In the rows, zero is written as 128.
Each row of numbers belongs to one of the things below and depends on some of the facts about them. Some rows are named. Which thing is each other row?

There are 4 kinds of fact about the things: Π, Σ, φ, γ.
trefus: Π a; Σ 149
gudri: Π a; Σ 149; γ bifor
brostim: Π b; Σ 447; φ tristiklus
stuto: Π b; Σ 447
diflelen: Π a; Σ 834; φ skubris
fuste: Π b; Σ 149; φ bregol
flage: Π b; Σ 447
plufun: Π a; Σ 447; γ dreste
pluflal: Π b; Σ 149; γ tridrem
sidalum: Π a; Σ 447; φ togra
zoklam: Π b; Σ 447; φ brufir
ziskim: Π a; Σ 834; φ vakla; γ bekol
trinor: Π a; Σ 149; γ flisa
dragram: Π a; Σ 834; φ grigagrum; γ vudo
breklom: Π b; Σ 834; φ fifil
gugo: Π a; Σ 834
sigruk: Π b; Σ 149; γ dustol
faza: Π b; Σ 797; φ filek; γ grosti
pobam: Π b; Σ 149; φ grosti; γ bifum
flebram: Π b; Σ 797; φ luklu; γ gaplos
doplem: Π a; Σ 834; φ gramadis
melas: Π b; Σ 797
sogrer: Π a; Σ 149; φ grelu
gezam: Π a; Σ 797; φ gaplos; γ bribram
plekom: Π a; Σ 149; γ luklu
fluplipok: Π a; Σ 149; φ skepa
tapom: Π a; Σ 447; φ skograk; γ trinor
vetin: Π a; Σ 149; φ fesen; γ bregol
supus: Π a; Σ 149; φ sagor; γ fibrem
fifil: Π a; Σ 447; φ fluplipok
panol: Π a; Σ 447; φ supus; γ plakin
skiplora: Π b; Σ 149
liron: Π b; Σ 834; γ nidra
koge: Π b; Σ 834
grigraflom: Π a; Σ 447; φ gugonom; γ driflir
brupa: Π b; Σ 149; γ tapom
flolur: Π b; Σ 149; γ gugo
sifu: Π a; Σ 834; γ brupa
gugonom: Π a; Σ 149; φ tapom
brufir: Π b; Σ 834; φ dokleli; γ duves
demek: Π b; Σ 447; φ breklom; γ sagor
stustal: Π a; Σ 834; φ zasu; γ luplevul
zugo: Π a; Σ 834; φ fudri; γ lisom
grafluk: Π b; Σ 834; φ skiplora
futrol: Π a; Σ 149; φ gofo
pletrik: Π a; Σ 149; γ koge
rekam: Π b; Σ 797; φ skiskime
pluskel: Π a; Σ 447; φ brostim; γ siplakir
nutruk: Π a; Σ 149; φ tevetrur; γ supus
taga: Π a; Σ 149
gramadis: Π a; Σ 149
mesko: Π a; Σ 834; φ lesa; γ sitok
sagor: Π a; Σ 149; γ granuk
luklu: Π a; Σ 834; φ kedim; γ kogral
klogen: Π b; Σ 797; φ plekom
kluser: Π b; Σ 149; φ fogre; γ vusken
tevetrur: Π a; Σ 797; φ flolur; γ panol
puflun: Π a; Σ 149; γ losko
losko: Π b; Σ 797; φ suzum; γ kloros
boko: Π a; Σ 447; γ skepa
kloros: Π b; Σ 447; φ nomes
flizu: Π a; Σ 149; γ demek
duves: Π a; Σ 149; φ kloros; γ lesa
defudi: Π a; Σ 149; φ zoklam; γ taga
skepa: Π b; Σ 447
plakin: Π b; Σ 447; φ debreflol; γ ditol
girek: Π b; Σ 447; φ skivu; γ kibroklir
bregol: Π b; Σ 834; φ sogrer
vakla: Π b; Σ 149; γ buklik
vudo: Π a; Σ 797; φ zados
bruflar: Π b; Σ 149; φ flitra; γ girek
flitra: Π a; Σ 834; φ diflelen
padretal: Π a; Σ 149; γ flizu
vosudron: Π a; Σ 797; γ lusku
fogre: Π a; Σ 149; γ sigruk
trukliri: Π a; Σ 149; γ pagrevor
stizodo: Π b; Σ 149; φ liron; γ pluflal
funan: Π b; Σ 149; φ vusken
skugrin: Π a; Σ 149; γ trukliri
skivu: Π a; Σ 149; γ gruflorar
tridrem: Π b; Σ 447; γ tristiklus
bifor: Π b; Σ 149; γ melas
kibrak: Π b; Σ 797; γ fuste
bekol: Π a; Σ 149; φ kluser
gaplos: Π b; Σ 149; γ skiplora
sopel: Π a; Σ 834; γ peskul
tostafel: Π a; Σ 834; φ vetin
fivun: Π b; Σ 149; γ grelu
drotom: Π b; Σ 797
trigrar: Π a; Σ 149; φ stevik
gunes: Π b; Σ 447; γ plefladri
nidra: Π a; Σ 447; φ doplem
flovofon: Π b; Σ 834; γ gunes
mepe: Π b; Σ 149; φ stalal; γ brote
dustol: Π b; Σ 797
tedro: Π a; Σ 834; φ drotom
sodrik: Π b; Σ 447; γ mesko
brote: Π a; Σ 149; φ tedro; γ defudi
flisa: Π a; Σ 149; γ rudo
bribram: Π a; Σ 149; γ stalal
gruflorar: Π a; Σ 447; φ matis; γ flage
rudo: Π a; Σ 834; γ diflelen
granuk: Π a; Σ 149; φ trukliri; γ lodriklis
debreflol: Π b; Σ 797; φ goloror
skelel: Π b; Σ 149
tepam: Π a; Σ 149; φ skugrin; γ mepe
skotor: Π b; Σ 149; φ gevok; γ trefus
katamol: Π b; Σ 797; φ bifor; γ pletrik
stalal: Π b; Σ 149; φ trinor
stevik: Π a; Σ 149; φ buklik
plefladri: Π b; Σ 834; φ nutruk; γ nutruk
zupa: Π b; Σ 149; φ dragram; γ boko
staflar: Π a; Σ 149; φ tridrem
kedim: Π a; Σ 797; φ flovofon; γ suzum
kibroklir: Π b; Σ 149
tunote: Π b; Σ 149; φ losko; γ zupa
dokla: Π b; Σ 149; φ katamol
dreste: Π a; Σ 834; γ gudri
kogral: Π b; Σ 149
vusken: Π b; Σ 149; φ sitok; γ stustal
pagrevor: Π a; Σ 447; γ vetin
suzum: Π b; Σ 834; φ melas
siplakir: Π b; Σ 149; φ kepar; γ zados
pogri: Π a; Σ 149; φ pletrik; γ skivu
matis: Π b; Σ 834
lisom: Π a; Σ 834
gofo: Π b; Σ 149; γ fogre
tristiklus: Π a; Σ 834; φ driflir
nomes: Π b; Σ 149; φ sodrik
lesa: Π b; Σ 149; φ klogen; γ matis
skubris: Π b; Σ 447; φ tepam; γ goloror
ditol: Π b; Σ 149; φ nabun; γ steraba
fibrem: Π b; Σ 834; φ pobam; γ vosudron
zados: Π b; Σ 149; γ grodrek
lodriklis: Π a; Σ 797; γ dokleli
fudra: Π b; Σ 797; γ skugrin
skiskime: Π a; Σ 149; γ doplem
trusti: Π a; Σ 834; φ vekek; γ plekom
filek: Π a; Σ 447; φ duves; γ skotor
grosti: Π a; Σ 149; φ staflar; γ skelel
driflir: Π a; Σ 149
nabun: Π b; Σ 797
puplakil: Π a; Σ 834; φ nidra; γ trigrar
kepar: Π a; Σ 834; φ granuk; γ tevetrur
grelu: Π a; Σ 797; γ rekam
vesku: Π b; Σ 447; γ trusti
gevok: Π a; Σ 447; φ vesku; γ dragram
bifum: Π a; Σ 797; φ flebram; γ liron
fudri: Π a; Σ 447; φ mesko
studreflik: Π a; Σ 447; φ faza
dalo: Π b; Σ 149; φ girek; γ katamol
skograk: Π b; Σ 447; φ mepe
grurir: Π b; Σ 149; φ tunote
togra: Π a; Σ 797; φ vosudron; γ dalo
peskul: Π b; Σ 447; γ gevok
goloror: Π a; Σ 447; γ bruflar
dokleli: Π b; Σ 834; γ togra
sitok: Π a; Σ 149; φ fivun; γ nomes
zepla: Π b; Σ 834; φ stuto; γ breklom
zasu: Π a; Σ 149; φ plufun; γ sifu
pugror: Π a; Σ 834; γ grigraflom
luplevul: Π a; Σ 447; φ padretal
lusku: Π a; Σ 149
buklik: Π b; Σ 834; φ plefladri
vekek: Π b; Σ 834; φ dalo
fesen: Π a; Σ 834; φ ditol
grigagrum: Π a; Σ 447
steraba: Π a; Σ 447; γ stevik
feplo: Π a; Σ 834; φ koge
grodrek: Π a; Σ 447

Some rows with their names:
[ 67 123  84 112 111 130 121 189 135 123 109 123  44  68 126  78 136 182
 141 152 126 149 145 175 110  93  95 169  88 143 184 176 112  99 110] -> lodriklis
[153 146 129 108 115 137 112 179 147 135 122 151 203  57 205 115  66 140
 140 182 147 123 125 117  67 104 153 137 172 125 125 155 124 111 119] -> vosudron
[144 147 116 127 131 138 112 156 128 143 117 140 119  78 148 113  98 145
 129 165 133 110 126 162  91 132 130 142 158 132 138 138 151 110 125] -> padretal
[170 140 132 127 113 137 122 151 133 148 124 137  95  98 199 116 116 155
 151 160 133 102 121 111 118 120 124 151 123 113  77 117 147 123 113] -> gugonom
[184 132 157 112 112 151 122 183 128 148 132 127 119  93 192 101 160 139
 138 186 137 108 111 100 104 110 123 160 103 135  83 137 134 127 121] -> grigagrum
[186 133 142 120  97 151 138 149 137 157 122 143  98 105 240 122 137 140
 132 181 142 125 117  98 151 131 108 155 105 109 122 139 119 138 124] -> nidra
[176 128 142 125 115 151 119 152 125 149 124 136 134  89 200 115 114 142
 138 169 136 107 121 130 114 127 132 143 139 121  76 108 159 119 119] -> driflir
[172 143 133 132 117 138 120 146 132 149 115 138 118  93 201 120  99 159
 152 155 135 105 123 120 121 121 126 149 132 116  77 113 157 119 115] -> fluplipok
[116 149 118 105 127 121 123 142 153 119 110 150  90  96 159 119 110 172
 150 164 141 155 139  78 127 100 131 170 145 113 118 167 117 114 114] -> stustal
[131 164 115  78 105 134 124 186 171 132 110 170 208  48 217 134  67 153
 147 174 168 145 125  58  76 123 178 159 175 110 121 193  78 117 136] -> plefladri
[198 136 138 117 112 149 125 168 127 155 115 137 156  79 193 139 121 152
 141 157 141 127 101 122 119 132 140 154 144 138  57 121 155 124 138] -> skepa
[131 148 111  93 106 133 132 146 145 130 102 161 119  80 167 140  92 163
 128 165 153 171 125  99 141 139 142 168 169 109 133 163 123 120 146] -> brufir
[153 155 112 100 121 140 132 162 143 135 113 155 118  81 152 133 112 162
 132 160 145 136 113 114 114 142 144 156 153 125 114 160 128 116 137] -> fudra
[187 142 126 113 121 143 133 161 136 151 110 140 130  89 195 140 141 154
 148 154 141 136 102 112 122 140 138 153 142 130  66 129 136 125 134] -> brostim
[190 138 136 108 115 152 121 170 126 154 128 136 129  83 173 120 143 156
 143 157 141  98 105 108 108 144 146 161 123 127  56 114 154 123 139] -> skiplora
[153 137 125  93  95 132 123 161 137 132 109 161 164  70 166 129  65 165
 127 168 160 159 127 112 137 136 141 175 180 118 139 147 150 119 153] -> liron
[172 168 117 110 135 139 128 163 143 149 118 145 117  86 157 143 138 151
 130 161 138 126 101 119 112 145 140 154 144 133 108 160 123 120 135] -> girek

Which thing is each row?
No name comes twice in this set of rows, the named rows included.
[158 105 133 100  88 152 131 135 130 133 104 152 156  76 201 154 107 152
 123 170 149 183 130 109 144 143 153 160 174 107  73 124 134 120 152] : matis
[204 183 152 140 165 137 120 101 112 140 134 150  51 131  71 142 130 137
  91 176 130  91 103 140 138 168 129 152 182 128 158 119 189 118 131] : trinor
[145 184 114 108 130 135 113 201 167 155 129 159 211  57 238 114  68 134
 154 180 148  85 122  91  40 115 164 131 156 112 132 180  85 118 109] : nutruk
[179 131 145 116  94 160 131 152 128 160 128 146  94  96 229 117 135 132
 119 187 141 106 121 118 138 153 116 152 116 101 119 124 128 133 129] : gramadis
[189 190 140 138 168 129 126  93 122 141 126 151  36 134 103 142 137 149
 104 164 131  99 107 123 141 162 120 149 173 116 148 131 172 119 126] : flisa
[188 141 122 119 105 146 132 149 133 161 115 147 116  89 209 139 113 161
 147 147 145 117 111 118 135 156 133 153 139 111  71 114 152 127 139] : nomes
[153 150 120 127 146 135 125 144 139 142 126 125  58 104 185 113 174 162
 167 153 126  99 119  87 106 108 134 151 105 116  41 131 131 119  96] : futrol
[163 136 131 101 105 150 134 156 137 136 123 143 103  88 187 128 148 166
 146 159 141 135 112  86 124 125 146 162 126 118  60 133 136 121 132] : klogen
[120 156 100 123 136 132 117 166 137 143 115 134  72  81 146 101 130 160
 135 159 131 110 126 151  97 123 118 150 123 126 156 161 122 110 112] : flizu
[ 98 142  70 107 131 139 124 194 132 141 108 128  41  66 120  98 168 178
 131 139 135 127 120 178 104 143 118 162 101 138 139 165 111 103 129] : dalo
[161 193 115 122 138 117 124 151 154 148 111 155 128 103 166 133  72 160
 148 157 137 106 110 103 113 116 114 152 155 129 158 166 134 121 113] : panol
[171 198 101 116 151 123 130 150 153 149 110 156 125  95 151 154 101 159
 142 146 143 125  98 110 105 142 144 148 169 130 110 167 125 122 125] : plakin
[136 179 108 128 146 126 125 151 146 144 119 147  77  97 156 125 115 161
 144 155 130 103 120 118 107 130 127 147 139 117 137 159 126 113 107] : brote
[152 145 115 114 163 158 119 178 126 136 130 126  85  76 113 127 231 135
 119 167 129 108 103 132  59 143 175 143 138 140  42 147 110 105 122] : vakla
[139 141 124  89 113 133 120 168 140 128 109 156 172  64 162 134  85 157
 127 173 161 158 124 107 102 134 160 169 179 122 118 159 127 116 150] : flovofon

Now the same things, written a new way:
Some rows with their names:
[111 116 110 129 113 131 124 134 106 121 118 116 106 109 126 142 117 144
 148 118 124 117 132 119 136 148 116 125 121 129 127 131 135 116 131 120
 130 145 129] -> puplakil
[115 124 107 120 132 128 143 110  87  98 126 126 118 118 133 123 116 140
 131 171 125 133 130 127 124 141 120 126 108 146  75 137 103 119 106 135
 122 110 127] -> lisom
[116 137 112 134 121 122 115 142 122 133 123 119  96 125  94 159 130 139
 139 113 133 110 121 117 138 143 134 136 129 116 149 133 131 123 134 126
 129 113 117] -> bifum
[ 96 169 131 136 109 128 148 131 161 125 134 134 114 112 112 149 128 146
 138 118 139 124 167 110 134 161  92 158 130 113 157 135 144 130 134 111
 124 106 121] -> katamol
[117 137 121 123 150 113 127 120  97 112 134 148 141 137 116 130 141 113
  92 153 160 123 108 132 116 147 110 105 117 140  68 120 119 123  94 132
 115 132 112] -> futrol
[131 147 136 119 141  94 115 123 143 137 127 120 146 125 132 137 148 116
 117  97 147 144 138 113 142 156 109 119 128 134 120 120 121 112 156 131
 116 159 113] -> fivun
[119 145 101 136 150 124 141 124 114 109 132 136 113 125  86 130 117 125
 120 164 148 120 129 127 119 134 126 138 122 140  81 134  94 118  92 138
 131  67 123] -> rekam
[123 147 114 132 131 114 122 133 140 132 124 113 108 121  98 147 127 132
 141 113 134 126 140 112 141 144 129 144 130 125 139 133 112 117 142 133
 131 100 121] -> losko
[138 139 132 155 114 110 106 143 116 134 156 115  88 107 122 163 119 170
 104 136 124 132 152 133 147 124 125 151 143 144 154 159 115 125 112 122
 134 126 111] -> filek
[128 143 113 134 125 114 120 139 142 138 121 106 110 123 104 153 123 142
 145 108 126 132 139 114 143 139 126 145 135 120 139 140 112 107 136 134
 135 109 119] -> peskul
[123 145 110 128 125 124 123 130 136 131 118 108 111 135 103 153 121 131
 151 109 134 133 144 113 144 148 125 141 133 115 143 133 101 114 132 141
 139 103 116] -> skubris
[126 136 133 121 132 100 105 132 125 139 127 124 135 128 126 147 152 122
 113  98 144 129 116 118 140 152 118 111 127 127 129 121 140 118 149 127
 115 169 111] -> gudri
[123 135 126 130 138 105 109 141 139 141 127 128 136 121 113 141 139 114
 118  88 158 120 128 117 136 153 106 110 134 131 121 114 136 109 138 120
 126 166 119] -> zupa
[ 81 172 157 123  99 126 147 125 153 122 143 157 145 123 148 146 150 138
 108 112 155 124 159 114 125 181  60 130 124 109 151 122 179 143 129  98
 104 171 108] -> granuk
[130 106  77 140 133 152 114 129  98 136 159  80  88 147 103 130 103 112
 145  84 138 117 137 127 132 137  94 135 126 128 119 149 123  51 228 129
 119 164 123] -> fibrem
[124 136 130 119 135 104 106 130 121 136 126 125 135 132 124 146 151 119
 113 102 148 129 116 118 139 154 118 109 125 127 124 119 133 120 144 129
 116 164 110] -> vetin
[112 115 111 128 112 128 121 136 108 124 118 114 105 108 128 143 118 145
 149 114 122 116 131 118 138 147 119 125 122 130 130 132 134 114 137 119
 131 147 129] -> stustal

Name these rows:
No name comes twice in this set of rows, the named rows included.
[127 144 112 131 126 117 123 135 138 134 120 107 112 127 105 152 123 138
 146 112 128 133 140 113 142 140 126 144 134 120 136 139 105 110 132 138
 136 104 118] : girek
[125 139 117 119 156 114 127 109  92 113 146 137 140 149 120 125 144 108
  88 153 156 133 110 133 117 145 109 110 114 141  65 129 111 110 126 140
 106 135 107] : lusku
[129 136 114 152 131 122 126 132  90 110 156 135  96 120 107 146 111 155
  91 181 138 121 136 144 125 119 122 141 132 152  96 154  97 125  65 129
 135  90 115] : studreflik
[125 150 112 120 138 119 141 109 103 108 129 123 119 141 116 140 128 142
 122 176 124 144 125 126 128 135 133 144 117 130  90 150  88 122 103 152
 120  73 109] : grigagrum
[137 144 128 157 126 105 109 142 132 135 154 117  91  96 109 151 118 153
 107 125 135 129 161 127 147 127 124 152 142 153 149 147 109 121 126 119
 136 116 122] : faza
[125 128 117 123 122 116 127 123 131 125 117 102 118 103 139 131 121 141
 154 111 116 144 154 110 146 148 117 137 121 138 126 134 112 106 158 129
 129 139 131] : liron
[ 94 160 123 140 102 138 146 142 156 127 130 133 112 120 107 155 115 147
 143 113 141 115 162 115 130 157  85 153 137 105 155 136 144 123 111 111
 135 110 120] : demek
[ 78 165 143 126  84 140 169 117 161 110 134 135 128  97 163 132 119 158
 150 119 128 138 198 106 133 178  58 156 120 119 157 134 158 131 144  99
 118 145 130] : dokleli
[114 140 101 142 113 116 115 153 137 146 115 122 121 102 107 167 121 168
 137 145 119 121  99 121 121 128 126 128 137 103 121 142 140 103 161 113
 124  91 124] : grigraflom
[123 141 116 129 119 117 119 136 124 132 122 111 106 131 110 159 130 148
 140 124 121 127 126 117 140 139 131 143 130 115 142 145 121 118 131 134
 127 112 112] : boko
[121 148 142 116 128 101 116 122 131 133 130 127 141 130 140 144 156 126
 111 107 141 140 128 116 140 158 111 118 123 127 129 124 138 124 153 127
 107 166 107] : padretal
[142 143 137 143 157  96 120 118 109 115 165 144 136 112 133 122 130 125
  63 161 162 144 150 140 128 132 103 119 130 176  74 133  93 121  92 127
 122 137 116] : nomes
[142 123  99 130 150 128  96 122  93 146 178  89 111 183 107 140 144  95
 100  81 153 126 108 130 129 141  96 121 124 120 117 149 137  55 253 137
  91 192  93] : supus
[124 148 115 134 132 113 124 134 139 131 126 116 109 118  99 146 127 134
 138 118 133 127 139 114 139 141 129 145 130 127 132 135 113 114 139 132
 130 100 121] : kibrak

